Below is a small trained network, with its code and all its weights. Each question gives an input and a target symbol and asks what happens when units are switched off, that is, made to give their printed mean instead of their output.

import numpy as np


def w(rows, s, z=0):
    codes = np.array(rows[::2]) - 128.0
    scale = np.full(codes.shape[1], s)
    scale[-1] = z or s
    return codes * scale


def norm(h):
    return h / np.sqrt((h * h).mean(-1, keepdims=True) + 1e-5)


def f(y):
    return np.maximum(y, 0)


def softmax(a):
    e = np.exp(a - a.max(-1, keepdims=True))
    return e / e.sum(-1, keepdims=True)


def log_softmax(a):
    a = a - a.max(-1, keepdims=True)
    return a - np.log(np.exp(a).sum(-1, keepdims=True))


def net(x, mask):
    ids = ['αγδεζημξστφω'.index(c) for c in x.split()]
    T = len(ids)
    res = E[ids] + P[:T]
    u = 0
    for l in range(3):
        q, k, v = (norm(res) @ M[l].T for M in (Q, K, V))
        z = softmax(np.where(np.tri(T) > 0, q @ k.T / 2**0.5, -1e9)) @ v
        res = res + np.where(mask[u], z, O[l][:, -1]) @ O[l][:, :-1]
        u += 1
        y = f(norm(res) @ A[l][:, :-1].T + A[l][:, -1])
        res = res + np.where(mask[u : u + 4], y, B[l][:, -1]) @ B[l][:, :-1]
        u += 4
    return log_softmax(norm(res)[-1] @ U[:, :-1].T + U[:, -1])


Q, K, V, O, A, B = {}, {}, {}, {}, {}, {}
E = w([
[150,113,143,150],'α',
[152,114,144,148],'γ',
[130,125,121,160],'δ',
[182,252,92,187],'ε',
[143,119,136,154],'ζ',
[90,139,101,155],'η',
[90,136,98,145],'μ',
[122,120,115,145],'ξ',
[137,120,112,118],'σ',
[145,102,136,105],'τ',
[112,144,155,137],'φ',
[108,129,137,90],'ω',
],0.0029)
P = w([
[171,103,117,253],'0',
[135,125,115,231],'1',
[131,132,103,232],'2',
[125,146,124,206],'3',
[116,162,140,197],'4',
[117,182,157,185],'5',
],0.00035)
Q[0] = w([
[140,70,22,222],'L0H0',
[100,203,214,1],'L0H0',
],0.0024)
K[0] = w([
[144,198,149,6],'L0H0',
[135,41,128,246],'L0H0',
],0.0024)
V[0] = w([
[91,169,144,191],'L0H0',
[163,5,44,147],'L0H0',
],0.002)
O[0] = w([
[26,116,147,80,251],'L0H0',
[162,253,143,36,254],'L0H0',
],0.0018,0.00075)
A[0] = w([
[57,197,254,57,2],'L0N0',
[103,201,77,226,116],'L0N1',
[13,210,60,208,240],'L0N2',
[58,142,233,56,230],'L0N3',
],0.0013,0.00032)
B[0] = w([
[194,7,101,176,157],'L0N0',
[178,93,181,68,224],'L0N1',
[211,90,192,95,247],'L0N2',
[202,65,66,153,163],'L0N3',
],0.0016,0.0014)
Q[1] = w([
[177,253,159,122],'L1H0',
[157,154,183,218],'L1H0',
],0.0035)
K[1] = w([
[114,5,173,59],'L1H0',
[190,132,61,72],'L1H0',
],0.0033)
V[1] = w([
[152,40,203,25],'L1H0',
[140,232,63,254],'L1H0',
],0.0012)
O[1] = w([
[99,89,12,189,159],'L1H0',
[111,158,230,7,253],'L1H0',
],0.0015,0.0003)
A[1] = w([
[137,59,171,43,120],'L1N0',
[129,253,99,224,243],'L1N1',
[153,54,115,118,4],'L1N2',
[159,111,29,67,70],'L1N3',
],0.0017,0.0004)
B[1] = w([
[138,176,52,166,202],'L1N0',
[139,93,84,7,255],'L1N1',
[113,182,129,161,171],'L1N2',
[46,120,191,167,185],'L1N3',
],0.0017,0.00086)
Q[2] = w([
[1,132,17,57],'L2H0',
[43,128,138,55],'L2H0',
],0.0046)
K[2] = w([
[137,3,201,110],'L2H0',
[82,39,180,75],'L2H0',
],0.0046)
V[2] = w([
[141,116,155,21],'L2H0',
[181,252,116,208],'L2H0',
],0.0017)
O[2] = w([
[125,98,45,252,112],'L2H0',
[95,11,214,79,254],'L2H0',
],0.0013,0.00076)
A[2] = w([
[90,120,124,48,255],'L2N0',
[149,234,169,213,87],'L2N1',
[239,39,192,111,185],'L2N2',
[148,103,2,175,200],'L2N3',
],0.0015,0.00098)
B[2] = w([
[188,171,94,250,169],'L2N0',
[84,179,5,139,146],'L2N1',
[10,163,46,81,250],'L2N2',
[241,26,222,181,159],'L2N3',
],0.0012,0.0023)
U = w([
[66,64,170,208,147],'α',
[228,253,108,81,244],'γ',
[177,100,223,75,88],'δ',
[135,152,152,150,1],'ε',
[251,74,36,84,136],'ζ',
[60,214,147,188,80],'η',
[210,24,106,240,185],'μ',
[183,114,210,73,67],'ξ',
[73,83,132,51,46],'σ',
[51,104,8,48,157],'τ',
[76,161,213,61,156],'φ',
[73,221,78,191,97],'ω',
],0.0077,0.0031)

Each question gives the input, a string of symbols that net reads in full, and the target symbol t.
The units are the heads (2 rows each of Q, K, V and O) and the neurons (one row each of A and B). Each row of codes is followed by its name. A weight is (code - 128) times the scale printed after its matrix; where a second scale follows, it is the last column's (O, A, B and U).
mask holds one flag per unit, layer by layer, with each layer's heads first. A switched-off unit (its flag False) gives its mean, the last column of its rows in O or B, instead of its output. The means were averaged over made-up inputs and are rounded, as every weight is.
A unit's drop is (log p(t) with every unit on - log p(t) with that unit switched off) / (log p(t) with every unit on - log p(t) with every unit switched off).
The circuit of an input: a set's keep is (log p(t) with only the set's units on - log p(t) with every unit switched off) / (log p(t) with every unit on - log p(t) with every unit switched off). Starting from the 12 units with the biggest drops (on a tie, the unit counted first), units are removed one at a time, each time the one whose removal leaves the highest keep (on an exact tie, the one counted first), for as long as the keep stays at least 0.8.
circuit, biggest first: the units of the circuit, biggest drop first
most important unit: the unit with the biggest drop
top k neurons: the k neurons with the biggest drops, biggest first
top k neurons in layer l: the k neurons of layer l with the biggest drops, biggest first
input α α μ δ, target ω: top 2 neurons in layer 0 : L0N2, L0N1
input ε η α τ, target τ: top 3 neurons : L2N2, L1N1, L0N2
input τ σ γ α, target γ: circuit, biggest first : L0H0, L2N2
input ω α η, target μ: circuit, biggest first : L2N2, L0N2, L2N3
input τ σ ε η σ ω, target ζ: circuit, biggest first : L0N0, L0N3, L2H0
input ζ ω τ ξ, target μ: circuit, biggest first : L2N3
input δ τ α ω μ τ, target μ: top 2 neurons in layer 1 : L1N0, L1N1
input α ζ ζ δ, target φ: top 2 neurons : L0N2, L2N2
input η α α ζ ζ γ, target φ: top 2 neurons in layer 0 : L0N2, L0N1
input σ ζ η, target γ: top 2 neurons in layer 2 : L2N2, L2N0
input ω γ ζ γ φ γ, target α: top 2 neurons in layer 2 : L2N2, L2N3
input ω σ μ ω ω μ, target μ: top 2 neurons : L2N3, L0N2
input σ ξ ζ ζ γ α, target φ: top 2 neurons in layer 2 : L2N0, L2N2
input τ η γ γ σ τ, target ζ: top 2 neurons in layer 0 : L0N3, L0N0
input α ζ ξ α, target τ: top 2 neurons in layer 2 : L2N2, L2N3
input γ μ γ, target ω: most important unit : L2H0
input τ α φ, target α: top 2 neurons in layer 0 : L0N0, L0N3
input γ ε σ η ω, target ζ: top 3 neurons : L0N0, L1N0, L0N3
input η ξ α, target τ: top 2 neurons : L0N2, L2N2
input ε γ τ, target τ: most important unit : L2N2
input σ η ω φ, target μ: top 2 neurons : L0N0, L0N3
input α ξ γ, target τ: top 2 neurons in layer 0 : L0N2, L0N1
input γ τ α, target ζ: top 2 neurons : L1N1, L2N2
